Here is a tiny trained network, its code and every weight. The questions are about switching its units off for an input and a class, where a switched-off unit gives its printed mean instead of its output.

import numpy as np


def w(rows, s, z=0):
    codes = np.array(rows[::2]) - 128.0
    scale = np.full(codes.shape[1], s)
    scale[-1] = z or s
    return codes * scale


def f(y):
    return y / 2 * (1 + np.tanh(0.7978845608 * (y + 0.044715 * y**3)))


def log_softmax(a):
    a = a - a.max(-1, keepdims=True)
    return a - np.log(np.exp(a).sum(-1, keepdims=True))


def net(x, mask):
    res = np.array(x, float).reshape(1, 7) / 4 @ E
    y = f(res @ A[0][:, :-1].T + A[0][:, -1])
    res = res + np.where(mask, y, B[0][:, -1]) @ B[0][:, :-1]
    return log_softmax(res[-1] @ U[:, :-1].T + U[:, -1])


A, B = {}, {}
E = w([
[90,107,15,205,228,138,238,43],'x0',
[91,112,128,152,105,132,110,112],'x1',
[232,80,75,203,49,2,129,92],'x2',
[129,126,134,115,121,121,146,133],'x3',
[130,149,134,126,119,115,151,141],'x4',
[120,103,132,120,127,139,112,97],'x5',
[154,136,138,119,125,155,135,99],'x6',
],0.0064)
A[0] = w([
[91,117,50,181,205,141,235,68,141],'neuron 0',
[241,95,59,191,56,2,126,66,39],'neuron 1',
[121,139,121,153,134,151,132,123,99],'neuron 2',
[61,173,156,95,174,181,131,135,91],'neuron 3',
[154,161,225,71,45,119,16,174,172],'neuron 4',
[155,123,143,81,94,134,87,142,171],'neuron 5',
[80,157,155,107,167,185,137,145,84],'neuron 6',
[120,152,130,119,143,100,108,140,131],'neuron 7',
[93,121,35,175,204,143,234,67,147],'neuron 8',
[129,76,97,117,167,131,160,130,176],'neuron 9',
[132,127,105,121,144,170,101,134,9],'neuron 10',
[37,167,124,79,171,214,140,156,91],'neuron 11',
[116,62,143,79,82,124,95,149,187],'neuron 12',
[103,103,139,126,75,140,114,138,206],'neuron 13',
[152,119,143,96,90,142,91,148,182],'neuron 14',
[48,176,159,93,182,185,132,134,92],'neuron 15',
[104,146,115,163,137,132,162,103,151],'neuron 16',
],0.0084,0.0013)
B[0] = w([
[102,205,147,84,137,114,69,133,223],'neuron 0',
[141,5,127,142,124,199,181,141,248],'neuron 1',
[136,129,130,122,134,121,130,145,129],'neuron 2',
[148,70,119,138,102,132,154,128,177],'neuron 3',
[79,211,117,121,167,96,98,102,235],'neuron 4',
[126,178,121,120,138,112,129,130,160],'neuron 5',
[138,83,117,142,114,120,142,137,167],'neuron 6',
[134,129,127,126,122,133,128,73,130],'neuron 7',
[109,225,147,116,123,85,90,131,226],'neuron 8',
[129,153,141,128,113,118,116,131,147],'neuron 9',
[135,125,136,124,124,115,145,150,127],'neuron 10',
[178,41,111,159,106,149,152,126,194],'neuron 11',
[126,173,118,129,119,108,125,129,157],'neuron 12',
[135,129,145,116,149,124,114,118,142],'neuron 13',
[117,167,130,128,140,128,121,133,158],'neuron 14',
[159,61,120,157,117,139,170,126,185],'neuron 15',
[129,140,135,120,144,114,115,137,146],'neuron 16',
],0.011)
U = w([
[98,210,130,102,147,105,78,121,254],'0',
[163,4,101,159,100,163,193,133,2],'1',
],0.011,0.00066)

Each question gives the input, the list of numbers given to net, and the class t.
The units are the neurons (one row each of A and B). Each row of codes is followed by its name. A weight is (code - 128) times the scale printed after its matrix; where a second scale follows, it is the last column's (A, B and U).
mask holds one flag per neuron, in row order. A switched-off neuron (its flag False) gives its mean, the last column of its row in B, instead of its output. The means were averaged over made-up inputs and are rounded, as every weight is.
A unit's drop is (log p(t) with every unit on - log p(t) with that unit switched off) / (log p(t) with every unit on - log p(t) with every unit switched off).
The circuit of an input: a set's keep is (log p(t) with only the set's units on - log p(t) with every unit switched off) / (log p(t) with every unit on - log p(t) with every unit switched off). Starting from the 12 units with the biggest drops (on a tie, the unit counted first), units are removed one at a time, each time the one whose removal leaves the highest keep (on an exact tie, the one counted first), for as long as the keep stays at least 0.8.
circuit, biggest first: the units of the circuit, biggest drop first
top k neurons: the k neurons with the biggest drops, biggest first
drop when u is switched off: that unit's drop, to one decimal
input [-5,5,-7,-2,2,-4,8], class 1: circuit, biggest first : (neuron 11)
input [2,5,1,4,-8,8,0], class 0: top 3 neurons : (neuron 1; neuron 11; neuron 15)
input [3,-4,-4,-5,-2,-4,-6], class 1: top 2 neurons : (neuron 4; neuron 11)
input [0,-8,-2,-6,-1,3,4], class 1: top 3 neurons : (neuron 4; neuron 8; neuron 0)
input [5,7,-6,8,2,7,8], class 1: top 2 neurons : (neuron 11; neuron 15)
input [8,4,8,-7,2,-1,-5], class 0: top 4 neurons : (neuron 8; neuron 0; neuron 11; neuron 15)
input [7,-2,6,-6,6,-8,-5], class 0: top 2 neurons : (neuron 8; neuron 0)
input [3,6,-5,0,-8,1,0], class 1: top 2 neurons : (neuron 11; neuron 4)
input [5,1,-6,-1,6,-4,0], class 1: drop when neuron 15 is switched off : 1.5
input [2,-6,-3,1,7,2,1], class 1: drop when neuron 4 is switched off : 1.4
input [6,-7,1,-6,-8,-4,8], class 0: drop when neuron 14 is switched off : 0.0
